Where the symbols take the states:
Sef: y>Buf, t>Lol, e>Fik
Dok: y>Nuf, t>Bam, e>Pir
Fil: y>Som, t>Tum, e>Sev
Suz: y>Bet, t>Vaz, e>Sos
Zum: y>Gok, t>Giv, e>Vil
Tes: y>Dem, t>Gov, e>Kep
Baf: y>Fen, t>Sur, e>Bag
Dis: y>Tib, t>Kor, e>Far
Lam: y>Kep, t>Teg, e>Miv
Vup: y>Sos, t>Rol, e>Siv
Pup: y>Kor, t>Bag, e>Baf
Fik: y>Ges, t>Fes, e>Lol
Tuz: y>Fer, t>Sop, e>Mak
Sop: y>Gel, t>Buf, e>Roz
Goz: y>Pup, t>Pip, e>Dit
Pum: y>Bis, t>Vup, e>Tib
Pir: y>Tem, t>Luk, e>Bam
Sos: y>Tik, t>Pum, e>Vaz
Fod: y>Dis, t>Pup, e>Lum
Bet: y>Lam, t>Saz, e>Tik
Kor: y>Siv, t>Fod, e>Fen
Tad: y>Vom, t>Lam, e>Toz
Lol: y>Nis, t>Nuf, e>Fes
Fes: y>Pom, t>Tem, e>Nuf
Far: y>Vup, t>Fen, e>Kor
Giv: y>Luf, t>Sev, e>Fil
Nim: y>Fes, t>Pir, e>Dok
Viz: y>Sev, t>Lup, e>Fer
Vom: y>Gam, t>Kep, e>Tes
Sur: y>Lum, t>Dit, e>Goz
Zes: y>Lol, t>Dok, e>Nim
Rol: y>Pum, t>Far, e>Dis
Gam: y>Dok, t>Taf, e>Dem
Tek: y>Goz, t>Som, e>Luf
Nis: y>Sop, t>Sef, e>Pom
Buf: y>Tuz, t>Nis, e>Ges
Ged: y>Giv, t>Viz, e>Lim
Lim: y>Fil, t>Fer, e>Viz
Som: y>Pip, t>Vil, e>Zum
Gok: y>Sur, t>Luf, e>Tek
Vil: y>Tek, t>Fil, e>Giv
Bis: y>Ket, t>Sos, e>Suz
Luf: y>Dit, t>Zum, e>Som
Luk: y>Nim, t>Dem, e>Gam
Vaz: y>Saz, t>Tib, e>Pum
Taf: y>Bam, t>Vom, e>Rop
Lup: y>Ged, t>Mub, e>Gel
Mub: y>Viz, t>Mak, e>Tuz
Teg: y>Tad, t>Bet, e>Ket
Bag: y>Fod, t>Goz, e>Sur
Bam: y>Zes, t>Gam, e>Luk
Pip: y>Bag, t>Tek, e>Gok
Siv: y>Vaz, t>Dis, e>Rol
Tib: y>Suz, t>Siv, e>Vup
Dit: y>Baf, t>Gok, e>Pip
Tum: y>Vil, t>Lim, e>Ged
Miv: y>Gov, t>Ket, e>Teg
Mak: y>Lup, t>Roz, e>Sop
Gov: y>Rop, t>Toz, e>Tad
Ket: y>Toz, t>Tik, e>Bet
Kep: y>Taf, t>Tad, e>Gov
Tik: y>Miv, t>Bis, e>Saz
Pom: y>Roz, t>Fik, e>Sef
Toz: y>Tes, t>Miv, e>Lam
Tem: y>Fik, t>Nim, e>Zes
Ges: y>Mak, t>Pom, e>Nis
Dem: y>Pir, t>Rop, e>Taf
Nuf: y>Sef, t>Zes, e>Tem
Lum: y>Far, t>Baf, e>Pup
Roz: y>Mub, t>Ges, e>Buf
Rop: y>Luk, t>Tes, e>Vom
Gel: y>Lim, t>Tuz, e>Mub
Fer: y>Tum, t>Gel, e>Lup
Saz: y>Teg, t>Suz, e>Bis
Fen: y>Rol, t>Lum, e>Fod
Sev: y>Zum, t>Ged, e>Tum

In the rows, zero is written as 46.

The rows follow the links: the fewer symbols apart two states are, the more alike their rows tend to be.

Each row is also shifted at random along 6 hidden directions that mean nothing.

Some states, each with a row of numbers:
Luf	58,52,47,47,49,47,52,46,48,50,47,52,48,50,54,46,51,39,51,48,48,43,44,53,39,47,45,43,37,48,45,48,40,48,56,58,48,50,44,49,48,53,51,48,56,32,37,45,54,55,46,46,32,42,52,49,53,43,49,58,44,43
Gam	54,41,45,45,51,44,46,48,46,48,50,46,39,55,42,39,60,44,53,44,49,45,46,44,43,46,32,47,44,40,46,47,48,43,47,55,46,44,46,50,48,45,40,46,36,45,50,48,44,39,40,50,40,42,67,43,41,45,44,51,52,46
Fil	38,52,49,45,46,48,53,44,46,43,43,48,43,46,53,44,44,44,42,44,47,47,53,42,45,43,53,43,42,52,49,50,44,45,44,45,49,48,50,41,50,51,51,49,47,51,50,41,47,47,50,42,49,49,44,47,54,43,47,48,43,50
Som	51,49,47,45,47,43,48,44,48,52,45,49,39,50,52,46,53,38,43,47,45,43,50,48,39,43,44,45,41,47,45,46,41,46,47,49,49,48,47,42,51,56,50,49,45,44,57,44,48,48,45,44,44,48,56,44,54,37,53,55,43,45
Toz	34,55,47,47,50,56,51,50,47,33,44,44,51,40,42,46,35,57,41,35,49,47,47,39,52,54,59,45,53,51,60,51,43,50,39,42,40,50,47,45,39,43,48,49,49,56,44,46,41,41,53,45,56,42,23,50,50,60,41,33,49,52
Vom	39,48,47,46,51,47,49,48,45,40,45,45,44,46,41,41,45,51,47,37,49,47,47,41,48,52,48,45,48,47,51,50,45,48,46,47,43,46,50,48,44,44,44,52,41,53,46,47,41,38,47,48,48,42,42,47,42,48,46,39,50,49
Lim	48,51,51,45,44,42,52,44,44,46,40,46,51,44,53,45,42,48,44,51,48,43,49,48,45,46,53,43,41,51,47,51,48,48,51,45,52,47,49,47,48,50,50,50,53,44,37,41,48,53,53,48,43,46,34,47,50,47,49,48,38,49
Mub	44,47,49,45,43,45,48,45,43,45,42,44,50,42,51,45,42,51,39,52,48,47,53,43,50,43,52,46,47,50,49,47,52,45,42,37,52,46,47,44,48,47,46,44,48,52,48,41,47,50,55,46,54,51,35,46,52,51,44,43,42,52
Pom	35,39,45,46,44,43,44,44,42,49,48,44,47,48,44,42,53,48,45,55,48,47,51,43,50,42,38,49,47,42,47,41,54,40,40,40,51,44,43,47,49,43,39,39,41,48,51,44,48,45,50,49,52,49,51,45,45,51,44,45,50,49
Gok	37,51,42,48,49,52,52,43,48,47,47,51,43,47,47,46,47,40,42,44,48,48,48,42,47,44,51,44,44,50,53,45,41,43,38,46,45,53,45,40,48,51,51,44,48,50,56,43,49,45,52,37,56,46,49,49,58,49,46,47,50,48
Sop	46,42,48,47,42,40,46,44,42,51,43,43,51,45,46,45,47,51,44,58,49,44,50,45,51,43,46,48,47,47,47,44,56,43,42,37,54,45,47,47,48,43,44,41,45,50,45,42,47,48,56,47,55,49,41,44,46,54,44,43,44,52
Buf	65,34,47,47,41,26,35,43,41,61,40,40,43,47,43,46,56,46,37,65,45,36,52,49,45,42,35,52,49,41,41,38,58,42,41,28,56,40,47,43,51,51,40,45,32,53,65,44,43,43,51,50,60,53,50,37,43,43,55,45,41,48
Pir	62,45,42,45,50,47,48,48,43,43,51,46,45,46,44,38,49,47,46,44,50,50,47,43,49,48,44,46,48,43,46,45,50,44,46,46,47,47,44,49,46,46,41,48,41,48,49,47,46,42,46,48,46,46,47,47,42,44,46,43,50,48
Nis	43,42,47,44,44,36,41,43,40,49,45,41,45,41,48,42,45,49,32,54,46,46,53,46,47,44,46,50,51,42,41,39,53,44,45,28,53,42,45,43,51,52,39,50,37,52,64,45,45,45,47,52,54,55,36,42,43,35,57,40,41,48
Pum	59,45,47,48,42,51,36,49,51,49,48,45,46,45,46,57,48,48,43,48,40,45,44,50,44,45,45,52,53,44,46,42,43,49,40,41,42,45,42,41,42,47,47,41,47,48,59,52,46,48,42,45,52,52,48,45,53,48,43,49,45,43
Saz	41,41,51,48,43,45,41,48,52,48,43,45,45,51,41,55,47,49,58,44,42,43,42,48,47,48,43,48,49,48,46,53,47,49,47,53,43,42,54,49,43,37,50,44,45,50,37,50,40,43,43,46,47,43,57,44,37,52,41,47,47,46
Lam	64,47,50,46,47,41,40,49,48,46,41,43,43,46,43,48,45,51,43,42,44,41,46,48,43,51,47,49,51,46,47,50,45,51,47,43,44,42,52,45,43,48,47,54,41,53,52,49,39,40,43,50,48,47,41,42,42,44,50,42,42,47
Fod	31,43,41,52,47,38,42,42,47,59,44,47,53,45,38,53,46,43,44,56,46,37,38,55,47,54,45,48,48,46,46,39,45,49,48,40,44,51,45,46,46,51,50,49,50,39,48,47,47,48,52,46,54,40,41,46,44,50,55,43,49,41
Tum	28,54,52,44,46,46,53,45,45,45,43,47,50,46,56,44,48,47,42,49,47,42,51,48,40,45,48,44,40,48,51,47,41,48,49,49,49,48,43,47,48,53,47,48,54,38,43,41,52,55,50,49,38,44,37,46,58,48,48,52,41,47
Fik	57,45,44,43,46,47,49,45,42,39,51,45,44,40,49,40,36,49,43,43,48,59,51,40,55,43,55,45,50,47,36,47,55,43,50,39,52,44,49,46,50,43,45,49,42,57,47,47,45,44,45,46,49,56,40,49,36,35,49,38,45,49
Sev	59,56,49,42,46,53,52,46,47,39,45,48,41,42,59,45,41,45,37,41,45,53,55,42,44,39,58,43,44,52,47,50,43,46,44,43,50,48,47,39,50,53,50,49,48,53,55,42,48,50,46,42,46,56,40,48,59,36,47,49,39,50
Rol	59,48,44,50,44,46,39,47,47,53,47,46,55,40,44,56,41,48,39,53,43,41,39,56,46,52,50,50,52,45,45,38,43,52,47,37,43,49,40,44,42,52,49,47,54,40,52,50,48,52,48,48,52,48,30,47,50,48,52,43,44,41
Nuf	62,43,40,46,48,57,52,49,44,39,55,48,46,46,45,39,46,48,50,45,51,59,48,37,57,41,47,45,48,47,48,46,55,39,38,47,49,48,45,48,47,37,42,37,43,54,45,46,48,42,49,42,52,50,53,51,45,52,35,42,54,52
Tes	52,44,46,51,50,34,46,47,44,54,39,43,57,49,31,43,48,53,53,53,52,30,37,51,50,60,42,46,46,48,56,49,50,50,48,47,46,48,51,55,42,42,46,51,47,42,29,44,41,41,59,52,49,29,35,44,37,67,46,37,51,49
Gov	45,55,50,45,50,54,49,53,46,39,47,46,53,47,48,43,49,53,48,41,47,43,44,48,41,53,45,47,45,44,55,49,39,52,50,56,41,47,39,52,40,47,42,49,52,36,39,49,49,49,43,54,33,39,37,49,53,54,42,48,48,45
Ged	38,49,53,43,44,40,49,44,46,47,41,47,41,47,55,45,47,44,42,46,44,45,54,47,40,42,48,45,42,48,43,50,45,47,51,45,52,43,50,44,52,52,48,52,45,47,49,42,46,50,45,48,41,50,47,43,49,36,53,52,38,47
Suz	34,40,50,48,43,39,38,46,52,52,42,44,45,50,39,56,45,48,56,46,42,41,42,50,47,48,43,48,51,48,43,51,48,50,50,49,43,41,56,48,44,39,51,47,44,50,39,50,39,42,43,47,49,44,55,42,34,49,46,45,46,44

From each start, follow one symbol. Which state do you reach?
Answers are names.
start 51,45,52,44,42,43,45,47,43,49,46,45,48,48,57,44,54,48,46,55,45,45,52,50,41,40,38,49,42,42,42,44,49,45,50,47,52,41,40,48,49,49,40,42,48,38,47,45,52,55,43,53,35,51,50,44,51,43,46,57,40,46
e -> Sop
start 44,45,48,47,50,42,46,48,46,45,42,43,46,48,38,43,48,51,47,42,48,40,45,44,46,52,44,47,49,47,53,50,46,48,44,46,43,45,50,48,44,44,45,52,40,51,47,47,40,38,48,49,49,40,44,44,42,53,46,40,49,48
t -> Tad
start 43,49,54,43,43,37,48,44,43,48,41,44,48,44,55,45,45,48,41,51,45,42,52,51,40,44,48,45,42,47,41,49,47,49,55,43,53,43,47,46,50,53,46,53,49,42,44,43,48,54,46,52,38,49,37,44,48,38,55,50,36,47
t -> Gel
start 31,49,51,45,44,43,49,43,44,47,40,45,46,45,52,45,47,48,38,51,47,43,54,44,44,42,49,47,44,48,51,46,47,44,41,39,51,46,45,42,49,51,46,46,46,50,54,40,47,49,53,46,51,50,39,44,56,48,48,47,41,51
t -> Lup
start 42,52,53,42,43,47,50,46,44,41,45,45,49,42,60,44,43,50,39,48,46,49,54,47,43,42,51,46,44,46,44,47,46,48,51,43,51,44,42,45,48,51,44,48,52,43,47,43,51,56,45,51,38,52,35,47,54,39,49,51,38,48
t -> Tuz
start 19,51,41,47,50,55,52,43,49,43,50,51,41,45,48,48,42,40,42,37,46,54,48,42,47,45,54,44,46,49,47,45,39,45,44,48,42,53,46,40,49,50,51,47,48,50,54,47,48,45,44,38,51,49,50,51,52,39,49,46,50,45
e -> Goz
start 21,49,51,44,46,55,45,50,51,37,46,45,42,47,46,50,44,51,49,33,42,50,49,42,45,46,48,48,51,47,50,52,41,49,44,52,39,43,50,45,43,41,46,47,44,53,47,50,41,42,38,47,44,47,50,46,46,47,41,46,47,47
y -> Toz
start 23,51,45,44,53,61,53,51,46,34,53,48,42,49,46,38,52,49,47,33,49,53,50,36,46,46,44,46,47,43,57,48,41,44,39,55,40,48,41,47,45,44,39,44,41,50,52,47,47,40,42,47,43,43,52,49,53,51,38,46,55,49
y -> Bam
start 37,48,44,46,46,49,52,46,40,42,50,45,59,42,46,40,41,53,47,52,52,51,45,45,55,49,50,45,46,46,48,43,53,44,48,44,50,49,41,53,45,41,42,42,53,41,32,44,51,52,54,50,45,44,31,51,44,56,43,40,49,49
y -> Buf
start 59,42,42,47,47,51,50,48,42,44,53,47,51,47,45,40,48,48,52,51,52,52,45,43,54,44,43,45,46,45,46,44,54,42,44,49,49,47,43,52,46,39,41,39,47,44,38,46,50,47,50,47,46,46,49,50,43,53,38,45,52,49
t -> Tem
start 31,48,51,42,44,50,46,47,42,42,50,45,47,45,58,43,51,50,39,50,45,51,55,45,43,39,42,49,45,40,45,41,47,44,46,43,50,43,36,45,49,51,37,42,46,41,55,45,53,54,41,53,38,53,44,46,56,41,46,53,42,47
y -> Mub
start 45,44,42,51,49,40,49,43,48,59,44,50,49,52,41,48,54,38,50,55,48,37,41,51,44,49,41,45,41,48,50,44,44,45,45,50,47,52,47,47,49,50,51,45,49,40,44,43,49,47,55,41,51,38,55,46,50,54,48,51,50,45
e -> Gok
start 35,41,42,47,50,42,50,45,42,46,49,46,49,47,38,38,46,48,50,47,52,48,44,43,54,51,45,45,47,45,47,46,53,44,48,46,48,48,48,53,48,41,42,48,42,48,38,45,45,41,51,49,48,40,45,48,35,51,47,38,53,48
e -> Dok
start 38,49,47,46,47,45,54,42,47,45,41,49,42,46,49,45,40,43,45,42,48,49,52,41,48,44,56,41,42,55,47,53,47,45,46,46,50,49,56,42,51,47,55,50,47,55,43,41,44,44,53,39,53,47,46,47,46,43,48,44,43,51
t -> Sev
start 46,45,44,51,45,48,40,47,49,54,49,47,53,46,43,55,48,45,47,53,43,42,39,54,45,49,44,49,49,44,46,39,43,49,46,45,42,49,40,46,43,48,48,42,53,37,47,50,50,52,46,46,48,45,45,47,50,52,46,49,49,41
y -> Tib
start 50,43,47,49,43,44,35,48,50,55,47,45,47,48,46,57,53,45,46,52,40,41,42,55,40,47,38,52,50,40,42,40,42,50,48,46,42,44,41,45,44,51,45,44,48,38,56,53,48,51,38,50,44,49,52,43,49,44,50,54,44,39
y -> Sos
